Below are the code and all the weights of a small trained network. Each question names an input and a class and asks about switching units off, where a switched-off unit gives its printed mean instead of its output.

import numpy as np


def w(rows, s, z=0):
    codes = np.array(rows[::2]) - 128.0
    scale = np.full(codes.shape[1], s)
    scale[-1] = z or s
    return codes * scale


def norm(h):
    return h / np.sqrt((h * h).mean(-1, keepdims=True) + 1e-5)


def f(y):
    return np.maximum(y, 0)


def log_softmax(a):
    a = a - a.max(-1, keepdims=True)
    return a - np.log(np.exp(a).sum(-1, keepdims=True))


def net(x, mask):
    res = np.array(x, float).reshape(1, 3) / 4 @ E
    u = 0
    for l in range(4):
        y = f(norm(res) @ A[l][:, :-1].T + A[l][:, -1])
        res = res + np.where(mask[u : u + 6], y, B[l][:, -1]) @ B[l][:, :-1]
        u += 6
    return log_softmax(norm(res)[-1] @ U[:, :-1].T + U[:, -1])


A, B = {}, {}
E = w([
[79,156,28,72,83,108,133,161,172],'x0',
[191,66,138,104,132,159,143,200,236],'x1',
[92,109,104,98,253,129,143,80,94],'x2',
],0.0067)
A[0] = w([
[94,157,123,126,164,122,117,51,38,131],'L0N1',
[189,237,118,145,168,130,137,85,122,29],'L0N2',
[68,222,91,146,64,32,66,170,64,49],'L0N3',
[3,133,69,158,246,30,15,67,77,161],'L0N4',
[163,148,136,131,83,118,140,71,218,2],'L0N5',
[144,146,136,191,169,111,124,43,147,63],'L0N6',
],0.0045,0.0026)
B[0] = w([
[88,138,187,88,109,55,134,244,169,214],'L0N1',
[132,185,155,145,149,101,134,182,48,139],'L0N2',
[123,160,220,144,102,2,112,3,175,196],'L0N3',
[180,166,34,130,143,172,173,127,97,255],'L0N4',
[136,162,64,13,138,165,88,199,67,139],'L0N5',
[215,105,171,97,189,198,109,203,33,158],'L0N6',
],0.0055,0.0061)
A[1] = w([
[73,174,171,150,201,82,123,107,22,99],'L1N1',
[45,84,80,117,201,68,151,117,168,69],'L1N2',
[168,54,90,109,186,164,218,116,89,183],'L1N3',
[137,23,255,202,139,255,71,53,105,9],'L1N4',
[200,96,193,94,126,188,80,173,171,130],'L1N5',
[200,125,220,190,174,62,66,64,162,77],'L1N6',
],0.006,0.0015)
B[1] = w([
[233,44,149,99,98,90,103,177,77,254],'L1N1',
[30,142,176,222,173,215,110,200,191,191],'L1N2',
[89,165,157,103,12,101,172,100,118,238],'L1N3',
[137,255,165,132,237,27,104,106,154,228],'L1N4',
[110,198,137,61,180,110,20,109,165,227],'L1N5',
[116,156,86,179,123,70,80,86,168,218],'L1N6',
],0.0061,0.0055)
A[2] = w([
[145,132,152,147,159,152,150,103,26,58],'L2N1',
[128,145,96,93,120,161,94,173,110,182],'L2N2',
[106,157,89,166,185,191,250,49,125,7],'L2N3',
[156,116,104,253,151,68,121,117,131,151],'L2N4',
[30,89,94,103,143,147,166,149,126,169],'L2N5',
[185,95,112,188,181,159,146,103,48,97],'L2N6',
],0.0072,0.0018)
B[2] = w([
[153,56,182,68,126,98,119,182,143,244],'L2N1',
[202,83,109,91,135,170,153,73,153,225],'L2N2',
[117,255,49,10,131,59,189,63,128,184],'L2N3',
[20,93,82,79,169,220,156,114,154,246],'L2N4',
[118,144,125,219,173,156,156,144,95,251],'L2N5',
[159,41,130,114,161,147,118,195,86,209],'L2N6',
],0.0087,0.0031)
A[3] = w([
[91,133,150,89,101,136,121,109,138,168],'L3N1',
[71,112,107,179,112,134,140,143,171,72],'L3N2',
[96,102,162,145,126,221,131,190,171,216],'L3N3',
[100,63,173,91,119,109,163,166,46,130],'L3N4',
[71,123,122,180,2,81,111,86,101,8],'L3N5',
[124,116,103,208,219,98,130,193,181,231],'L3N6',
],0.008,0.0015)
B[3] = w([
[149,47,112,161,74,78,131,109,62,181],'L3N1',
[174,73,156,160,128,118,111,167,50,175],'L3N2',
[87,48,121,132,79,177,100,129,14,193],'L3N3',
[190,88,124,195,184,161,193,169,166,253],'L3N4',
[221,72,32,254,59,50,151,35,99,237],'L3N5',
[56,179,221,136,56,163,144,107,98,251],'L3N6',
],0.008,0.0045)
U = w([
[114,102,115,142,154,141,130,123,156,20],'0',
[74,236,67,120,159,152,218,125,114,148],'1',
[132,124,118,172,154,165,125,137,158,2],'2',
[203,51,173,139,197,111,195,220,69,174],'3',
[59,87,157,140,83,251,149,179,75,139],'4',
[185,72,97,57,72,187,68,156,189,153],'5',
[119,232,226,123,156,89,45,97,167,164],'6',
[175,90,76,206,77,52,143,56,103,192],'7',
],0.013,0.0052)

Each question gives the input, the list of numbers given to net, and the class t.
The units are the neurons (one row each of A and B). Each row of codes is followed by its name. A weight is (code - 128) times the scale printed after its matrix; where a second scale follows, it is the last column's (A, B and U).
mask holds one flag per neuron, layer by layer. A switched-off neuron (its flag False) gives its mean, the last column of its row in B, instead of its output. The means were averaged over made-up inputs and are rounded, as every weight is.
A unit's drop is (log p(t) with every unit on - log p(t) with that unit switched off) / (log p(t) with every unit on - log p(t) with every unit switched off).
The circuit of an input: a set's keep is (log p(t) with only the set's units on - log p(t) with every unit switched off) / (log p(t) with every unit on - log p(t) with every unit switched off). Starting from the 12 units with the biggest drops (on a tie, the unit counted first), units are removed one at a time, each time the one whose removal leaves the highest keep (on an exact tie, the one counted first), for as long as the keep stays at least 0.8.
circuit, biggest first: the units of the circuit, biggest drop first
most important unit: the unit with the biggest drop
top k neurons: the k neurons with the biggest drops, biggest first
top k neurons in layer l: the k neurons of layer l with the biggest drops, biggest first
drop when u is switched off: that unit's drop, to one decimal
input [0,0,4], class 1: circuit, biggest first => L0N4; L2N3
input [0,0,2], class 1: most important unit => L0N4
input [-1,7,4], class 6: top 2 neurons => L0N4; L1N5
input [0,6,8], class 1: top 2 neurons => L2N3; L1N1
input [-2,7,8], class 1: top 4 neurons => L0N1; L1N1; L0N3; L2N3
input [-2,3,-7], class 5: top 3 neurons => L0N3; L0N5; L1N4
input [-1,-4,-1], class 3: top 4 neurons => L1N1; L0N4; L1N3; L0N6
input [5,3,6], class 1: top 2 neurons => L2N3; L0N1
input [1,5,6], class 4: top 4 neurons => L1N2; L0N4; L1N4; L3N3
input [-8,-6,-5], class 3: top 2 neurons in layer 0 => L0N2; L0N3
input [-6,1,4], class 6: top 3 neurons => L1N4; L1N5; L1N6
input [8,7,-1], class 4: top 3 neurons in layer 3 => L3N3; L3N6; L3N5
input [-2,2,-5], class 6: top 2 neurons => L0N4; L0N1
input [1,3,-2], class 5: most important unit => L1N4
input [5,0,2], class 1: top 2 neurons => L2N3; L0N1
input [1,2,7], class 1: top 2 neurons => L2N3; L0N4
input [1,-4,8], class 3: drop when L1N1 is switched off => 0.8
input [5,3,7], class 1: drop when L2N3 is switched off => 1.9
input [1,-6,6], class 3: drop when L1N1 is switched off => 0.1
input [2,8,3], class 4: drop when L1N1 is switched off => 0.1
